Each row, then roughly how far along a hidden order it lies, from 0 to 15:
[ -9 -16 -15   9   6   5  -3 -11   4  21   1   1  -5   0  -2  -3   3   6
   0  11   4  13 -20   1   9   8   3  -1   3   8  -4   3  -2  -4  -2  -2
 -12   3 -14  -1 -11  -4   7  -4  -5  -5   3  -4  -6   5   7  -7   1   7
  -2  13 -11  -5 -18  -6  -6 -16   2  -5   1   0  -6   0   0  -4   0  -5
   9 -18  -9   1   0   5  -6  12  -1  13   1   2  -2 -11  -3   0   4   5
   2   7   7   1   2  -4  16   4  -3  -4   2  -1   1   8   0   5  -4  -9
  11   3   2   0  -6  -5   7   2   1   2 -11  -1   2  -1  -1  -5  -4   8
 -11  -3  -1   6   0  27  -2  -1  -3   2   1  -4   2  -7   1  -4  -6  -2
   5  14   7  -2   1   4  -3  -3  -8   1  -3   8  -1 -17   0   5  24  10
  12   1 -23   2   2   1]
15
[-15   1 -11 -10   4  -7 -11   1  13  19   1  23   2  -8   0  -4   2   5
   0   3   0  -1  16  -6  -1  -1  19  14 -13   3   9  11   4  -2  -8  -7
 -13  -5  -4   6   0   1  -3  16 -28   9  -1  -2   4   8 -15   1  -5   2
  -1 -16 -14  14  -2   8  16   4  12  -5  -8  -3  -2 -18  -1 -17   9  -7
  14  -2  18   6   5   3  -2   7  -4  -9  -3  16  44  10   9  15  -3   0
   3 -13   0  -4  -5   3 -16  30   9 -10  -4  -9  10  -4   1  -6 -18  -4
   2  10   8  -6   4  -6  -4   4   1   1  -5   7  -5  -8  25   4  -9   6
  -2   2   2  -1  13 -10   7  17 -14  10   5  15  20  -7 -16  15 -15   2
  -7  18   0   1 -13   2  11   2   6  15   6   2 -15 -13  -4   7  15  17
  11   1   2  17   7   8]
15
[ 12  -5   1  -8  -2   2  -2   3   7   7   3 -12   0  -4   1  -1  -2   0
  -5   7  -3   0   8   4  -4   3   2   1  11 -10  -4   4   2   3   5   3
  18  -2   9  -7  11   1   5  -4  -2   1   3   6   1  -5  12  -4   0  -5
   2  -1   0  -8 -10   0   0   3  -7   6  -7  -8  -7  -1   5   0 -11   1
   0  22  -9  -2   5   9  -9   3   1   9  -3   7  10   2  -1  -7   0  -7
  -9   8 -15   1  -7  -3 -16   3  -8  -1   3  -2   4   1   2  -2   1  -6
  -4   0  -2   6   7   0  -6  -2  -2  -9  -5   2  13   5   2   3  -2   2
   5   0   2  -3  -1   0  -7  -2   4  -4  -1  -1  -1  -2   4  -5   0   3
  -7 -20   4  -3  -1   3   2   3  -8  -6   4   3   9  -5   2   5  -8 -15
 -10  -6  10  -7   0  -1]
8
[  4 -17  -9   7   6   9   0  -4  -5  24   0  -7  -7  -4 -10  -4   4   4
  -3   8   1   8 -13   2   6  12   2  -2  10   2  -6   0   3   1   2   0
   5   0  -6  -8  -6  -4   6  -7   3  -5   5  -3  -3   2   7  -7   1   1
   0   8  -6  -8 -16   0  -7 -11   4   0   4  -3  -5   0   8   2  -1  -9
   2  -2   0  -3  -3   3  -8  10   1  11  -1  -1  -1  -7  -5  -3   5   3
  -3  20   2   0   1  -9   9   7  -6  -4   3  -3   1   8   2  -1   6  -9
   7  -2  -2   4  -1  -4   7  -1   1   1  -7   1  11  -4  -1  -3  -5  11
  -1  -2   1   3   0  23  -5   2   3  -1   2  -2  -3  -2   5  -9   0   4
   7   3   8  -4  -3   5  -2  -1 -10   0   2   7   9  -5   1   4   8   3
   7   4 -11  -1   2  -2]
12
[ 15  30  14  -4 -13 -15   0  18  13 -40   4   3   5   0   2   6  -1  -8
   3 -16 -11 -18   4  -5 -14  -6   1  -4  -3  -8  -1   1  -7   5  -1   2
  18   2   0   7  20   6  -5   3  -9   6  -4   1   4 -10  -8   9  -3  -9
  13 -18  13   9  24   4  14  10 -11   0 -12  -2  -1   1 -10  -8  -7   8
 -20   1  -6  -1   8  10  -4   7   8   1  12   5  -6   8   0 -10  -9 -10
  12 -16 -17  -9   5  14 -14 -15   2  -7   3   6  -7  -1  -2   4   0   2
 -15  -4  -5   1   9  11  -8  -4  -5   3  -3  13  -5  -3  -2   5   9 -15
   7  11   3  -8   7 -27   9  -7  -4  -3  -3   5   3   5  -4   3  10   3
 -23  15 -13   6   8  -9 -12  -1   0  -7   2  -6   7 -28  -4  -5 -36  -1
 -27 -25  26  10  -6  -3]
2
[ 13   6  12 -12 -10 -23   2  16  17 -29   4  12  -4   0   6  -7  -4 -10
   0 -15  -5 -13   8   2  -8  -4   3   6  -2  -9  -2  -1  -5  17  -5  -1
  10   3   0  15  11   5   4   9  -9   6   0   6   5  -6 -13   3  -8  -7
   8 -15   8  11  20   4  11  13  -6   5   0   2   0  -3 -11  -9 -10   6
 -11  -4 -20   3  16  12  -8  11   8  -3   9  14  11  15   5   0  -8 -10
   4 -29 -12  -3   3   6 -15 -10   0 -12   3   0  -2 -15   1   2   1  -2
  -8  -5  -1   6   5   2  -9   3 -10  -5  -7  19  -9   9  -1   2   7 -11
   0  10   4 -15   8 -20   2  -3   8   3  -2  23   6   4  -8  -2   7   0
  -8  18 -12   4   4 -10  -5   3   4   4   8  -6   3 -43  -6   0 -19  -3
 -24 -20  17  15  -3  -1]
5
[ 13  33  14  -3 -13 -18  -1  15  13 -38   3  13   4   1  -1   6  -1  -6
   3 -19 -10 -20   4  -4 -11  -6   3  -2  -2  -8  -2   0  -6   5  -1   0
  17   3  -5   8  23   7  -4   1 -11   6  -6   1   3 -11  -7   8  -5 -10
  15 -14  12   9  23   6   9  10  -8  -1 -14  -2  -1   0 -11  -9  -5   8
 -21   5  -5  -1   7   8  -2   7   9   1  13   6  -7   8  -1  -9  -6  -7
   8 -17 -18 -10   6  13 -12 -20   3  -7   4   8 -10   1  -2   5   5   2
 -13  -3  -7   1   7  10  -8  -4  -8   4  -5  14  -8  -4  -3   4  12 -14
   3  10   3  -8   6 -31   9  -7  -4  -3  -2   5   4   4  -5   4   7   4
 -22   9 -13   5  13 -11 -10  -1   2  -7   1  -9  10 -23  -5  -5 -37   4
 -27 -19  28   8  -5  -6]
2
[ 11  22   2  -8  -5   9  -2   2 -22 -22  -1  -7  17  11  15  12  -4  -7
  -1 -10   3  -4  21  -4  -4 -17  -3   0  -1   4   5  -7   5  -3   8   4
   1   0  31  -5  11   2  -2 -10  20  -4  -3  13   5  -5   7   4   4  -3
  -6   2  15 -10   8  -7  -9   2 -10   2  -3  -3  -1   5  -2  16   5  11
   1  16   1   3  -7  -3  17 -30  -3  -1  -5  -3 -24 -10   5  -6   4   0
 -15  -1  -5   2  -1   0  -6  -9  -2  17  -8   0  -7 -10  -6   2  13  14
  -5  -6 -10   4   2   7  -3  -4  -4  -9   9 -21 -26  15  -4   4   9  -4
   9  -8  -4  -1  -9 -15  -1  -3  17  -3  -9 -11  -5   9   4  10  -4  -5
  15 -36  -7  -1   1   0  13   3   8  -4  -4  -8  -2  38   6 -14 -10 -22
   1  10  11  -4  -1   3]
0

Part 2:
[ 31 -21  -6 -15  17  -3   1  -1 -12  -2  29  10  15   1  -4   6  -7   8
   7  -8  -1  12   3  -6   1  -8  19  14  20  -8   3  -4  -5 -10  13 -10
  -1   2  11   6  14  15 -14 -17   8   0  20 -18  27   4  18 -11 -16   2
   1 -14  17  18   3  -6  -3   0  -7  -3  -8  -6   6  31  -5  18   7  -4
  15  -2  -9  14 -27  -6 -31  -8   3  13  10  22  -4 -17 -17   7]
2
[-27  31  -3  18 -16   5   0   0  17   5 -21 -12 -15   2   4  -4  14  -3
  -6   4   6 -22   3  10  -6  11 -23 -22 -26   7  -5   0   1   9 -15  15
  -5  -6 -13  -3 -19 -15  30  28  -3   2 -10  14 -33  -2 -12  14   8  -8
   1  18 -13 -17   2   4   2   3   3   7  13   3  -8 -27   4 -22 -12   3
 -21   7   7 -17  42  -3  29  -1   4 -15 -11 -26   8  28   4  -3]
14
[ 12   0  -5  -2   3  -1   1   0  -2  -1  10   3   2   0  -1   3   2   8
  -2  -4   3   2   5   1   2   1   2   5   7  -1   0  -2  -4  -2   4  -2
  -3  -2   0   3  -2   5   4   2   4   1   6  -7   2   1   4  -5  -6  -2
   3  -5   7   5   2  -1  -1   1  -3  -1   0  -3  -1  -1  -1   3  -5  -3
   1   4  -5   5  -2  -7 -10  -3   3   2   2   8   0  -3 -12   5]
6
[ -9   9  -2   9  -6   5  -1   1   2   0  -7  -5  -3  -3   0   0   5   3
  -5  -1   6  -9   6   8   1   1  -7  -1  -8   3   0   1  -3   3  -6   7
  -4  -4  -3  -1  -9  -1  10  13   2  -2   0   2 -21  -2  -7   4   1  -2
   3   4  -2  -4   1   2   0   2   0   5   4  -1  -4 -10   4 -12  -6  -4
  -7  11   0  -2  17  -3  13  -4   1  -4  -1  -7   0  12  -2   1]
9
[ 34 -27  -6 -15  22  -1   0   0 -19  -7  36  13  18  -4  -6   7 -15   8
   7 -11  -2  23   3  -6   7 -13  29  25  29  -9   7   0  -6 -11  17 -14
  -2   3  14   7  20  22 -20 -29  10  -3  15 -20  27   4  16 -16 -17   7
   3 -21  25  20   4  -6  -4   0  -7  -2 -13  -6  11  35  -6  24  12  -7
  18  -3 -11  22 -36  -2 -35 -12   2  18  15  28 -10 -27 -16   6]
0
[ 27 -19  -5  -7  14  -1   0  -1 -11  -3  27   8  12  -1  -4   6  -8   4
   7  -8   0  13   1  -2   3  -6  15  13  19  -8   3  -2  -4  -9  10  -6
  -2   2  10   6  12  12 -11 -11   6   0  12 -11  15   4  10  -8 -16   4
   2 -13  10  15   2  -6  -2   1  -4   0  -7  -4   5  23  -3  17   5  -3
  11   0  -7  14 -11  -3 -18  -8   3  10  10  16  -3 -14 -15   2]
4
[ 28 -15  -6  -7  10  -5   2  -1  -3  -2  20  10   8   2  -2   5   1   9
   0  -7   0  12   3  -3  -2  -5  11   7  15  -4  -1  -4  -6  -5  10  -4
  -2  -1   5   5   1  11  -2  -8   6   2   8 -15  16   3  11  -7  -7  -1
   1  -7  10  15   2  -3  -2   1  -3  -3  -3  -5   2  10  -4  10   2  -2
   8   0  -8   8 -11  -9 -22  -5   5   6   6  18  -2  -7 -14   6]
5
[-28  27  -2  14 -15   5   0   0  14   3 -26 -12 -13   2   4  -4  11   0
  -3   3   7 -21   5  10  -6  13 -22 -17 -25   7  -5  -2   0   9 -15  15
  -4  -5 -14  -3 -22 -15  28  27  -3   1  -9  10 -29  -2 -20  12   8  -8
   1  16 -10 -16   1   3   1   2   3   7  12   3  -8 -26   5 -23 -13   1
 -21   8   7 -18  39  -3  23  -2   4 -15 -11 -18   7  26   9  -2]
13
[-21  26  -3  10 -21   2   1   1  11   3 -11  -8 -11   0   2  -3  13   6
 -10   2   6 -13   7   9  -5  10 -16 -11  -7   9  -3  -1  -3   8  -8  10
  -5  -6 -11  -1 -22  -7  22  25   0   0  -4   3 -24  -2 -11  13   5  -8
   3  11  -8 -10   2   5   1   2   2   3   9   0  -8 -20   1 -16 -11   0
 -17   9   1 -11  27  -7  14   0   2  -9  -7 -10   4  21   0   3]
11
[-32  33  -4  15 -22   1   2   0  19   7 -22 -10 -16   6   5  -4  19   3
 -10   5   7 -26   3   8 -10  14 -30 -24 -25   9  -7  -4  -1   8 -16  16
  -4  -8 -18  -2 -25 -16  30  31  -5   4 -12  11 -26  -2 -10  11   9 -12
   0  18 -15 -15   1   5   1   3   5   4  17   4  -8 -29   4 -26 -15   5
 -29   6   7 -22  41  -6  22   1   6 -20 -13 -21   9  27   5   0]
14
[-25  29  -3  22 -21   6   0  -1  17   6 -32 -12 -17   4   4  -3  14  -5
  -4   5   7 -26   1  10  -6  15 -33 -20 -29   6  -7  -2   2   6 -17  20
  -5  -5 -16  -3 -25 -19  35  27  -6   3 -10  19 -32  -1 -12  15  11  -9
   0  21 -17 -19   1   1   2   3   3   9  16   4  -8 -32   6 -22 -12   3
 -42   7  10 -19  47   0  36   1   6 -18 -14 -27   9  29  10  -5]
15
[ -7  11  -3   6  -8   0   1   1   6   1  -6  -5  -8   1   1  -3   9   8
  -9  -1   5  -6   8   8  -4   5  -3  -3   0   7  -3  -2  -5   6  -3   8
  -5  -6 -14   0 -11   3  12  11   2   1  -2  -5 -13  -1  -5   3   1  -7
   3   5  -2  -3   2   4   0   1   1   0   6  -1  -8 -11   0 -14  -8  -2
  -9   9  -1 -11  10 -10   3  -3   2  -4  -3  -2   3  13  -4   5]
9
[-17  11  -3   6  -3   3   0   1   4   0  -4  -5  -6  -1   0  -1   7   5
  -7  -2   6  -7   8   7  -2   5  -9  -3  -7   5  -1   0  -4   7  -3   7
  -4  -5  -4  -1 -11   3  17  11   2  -1  -3  -1 -17  -1  -6   2  -1  -4
   3   4  -2  -5   2   3   0   1   0   2   4  -2  -4 -10   1 -13  -6  -2
  -9   6   1  -1  13  -7   6  -3   2  -4  -3  -2   0  12  -4   3]
9
[ 35 -27  -5 -14  20   1  -1  -1 -18  -7  30  11  16  -4  -6   7 -17   3
   9 -10  -2  16   7  -3   8 -10  27  19  23 -11   7   0  -4 -10  12 -11
  -2   6  10   7  17  16 -17 -23   9  -3  17 -14  29   4  14 -13 -16   8
   2 -19  19  16   2  -8  -3   1  -8   1 -11  -4   9  35  -4  21  12  -7
  16   0  -8  21 -22   1 -26 -11   2  17  12  21  -7 -23 -18   2]
1
[ 40 -23  -7 -19  21  -6   3   0 -14  -6  40  16  17  -1  -4   6  -8  12
   3  -9  -1  26   6  -9   2 -11  29  24  31  -7   6  -3 -10 -10  19 -14
  -3   1  12   8  19  23 -23 -23  10  -2  15 -27  36   4  18 -17 -17   3
   4 -22  23  27   4  -5  -4  -1  -6  -7 -13  -8   6  50  -8  21   8  -6
  24  -1 -12  21 -43  -9 -44 -11   0  18  13  32  -8 -24 -21  12]
0
[-17  16  -2  13 -10   5   0   1   7   1 -17  -8 -10  -1   1  -2   9   3
  -9   0   6 -14   9   9  -1   7 -15  -6 -13   7  -2   0  -3   8  -7  10
  -5  -7 -10  -1 -15  -4  23  15   0  -1  -2   5 -19  -2 -11   6   2  -5
   3   7  -6 -11   1   4   1   2   1   4   9   0  -6 -17   2 -16  -8  -3
 -11  10   2  -7  21  -4  13  -3   2  -9  -7 -10   3  17   0   2]
10
[ 35 -30  -6 -20  21  -4   2   0 -15  -5  40  15  17  -2  -4   7 -10  11
   5 -10  -2  23   4  -6   5 -16  30  22  32  -8   6  -2  -7  -9  19 -17
  -2   2  13   8  18  23 -21 -24  10  -2  16 -25  31   4  16 -17 -18   4
   3 -20  22  24   4  -5  -4  -1  -6  -4 -12  -8   7  34  -7  24  10  -6
  15   1 -14  23 -43  -6 -38  -8   1  25  14  30  -8 -26 -20   9]
0
[-12  11  -2   8  -2   4   0   1   2   0  -7  -4  -5  -2   0   0   6   4
  -5  -2   5  -7   8   7   0   6  -4  -2  -9   4   0   0  -3   4  -5   5
  -4  -4  -6   0  -8  -3  16   9   2  -1  -1   1 -18   0  -6   4   2  -4
   4   5  -3  -5   2   3   0   2   0   4   6   0  -5 -14   2 -14  -7  -4
  -8  10   1  -3  12  -3  10  -4   1  -7  -4  -4   1  11  -3   2]
9
[ 12 -11  -5  -3   6  -1   0   0  -5  -2  14   6   7   0  -3   4  -2   5
   2  -4   2   4   4   1   0  -2  11   6   4  -4   1  -2  -4  -5   5  -1
  -3   0   3   4   2   6   2  -2   5   0   5  -8   5   2   9  -4  -8   0
   2  -7   7  11   1  -2  -1   2  -4   0  -1  -3   1  11  -3   6   2  -3
   5   5  -6   4 -14  -5 -11  -6   4   2   8   8   0  -4 -12   3]
6
[ -7  11  -2   6  -5   4  -1   0  -2  -1   0  -2  -1  -4  -1   1   2   2
  -3  -3   5  -4   7   6   1   4  -3   1  -4   3   1   0  -3   3  -1   5
  -4  -2  -4   1  -6   2  10  13   3  -1   3  -1 -17  -2  -3   0  -3  -2
   3   3   2   1   1   2   0   2  -1   3   2  -1  -3  -9   1  -9  -4  -4
  -6   9  -1   0  11  -3   3  -5   1  -2  -1  -3   0  10  -4   2]
8
[  6 -30  -3  -2   5   2  -1   0  -5  -2  11   1   1  -2  -2   3  -3   3
  -1  -5   2   0   5   3   2   1   4   7   3  -2   2  -1  -3  -1   3   0
  -3  -1   2   2   2   4   1   2   2   0   5  -5   0   1   3   0  -6   1
   3  -2   5   3   1  -1  -1   2  -3   2   1  -2  -2   0   0   2  -2  -4
   1   5  -3   5  13  -3  -7  -5   2   3   1   5  -1  -2  -9   2]
7
[-33  34  -4  19 -21   2   1  -1  19   6 -29 -12 -19   6   6  -3  20  -1
  -5   5   7 -25   1   8  -9  15 -29 -34 -31   8  -8  -4   2   7 -17  18
  -4  -6 -14  -3 -26 -17  34  30  -6   4 -12  13 -31  -1  -6  17  12 -12
  -1  22 -15 -16   1   3   2   3   5   5  16   4  -9 -35   5 -26 -15   5
 -20   6   9 -23  33  -4  35   1   7 -18 -15 -27  13  33   9  -2]
15
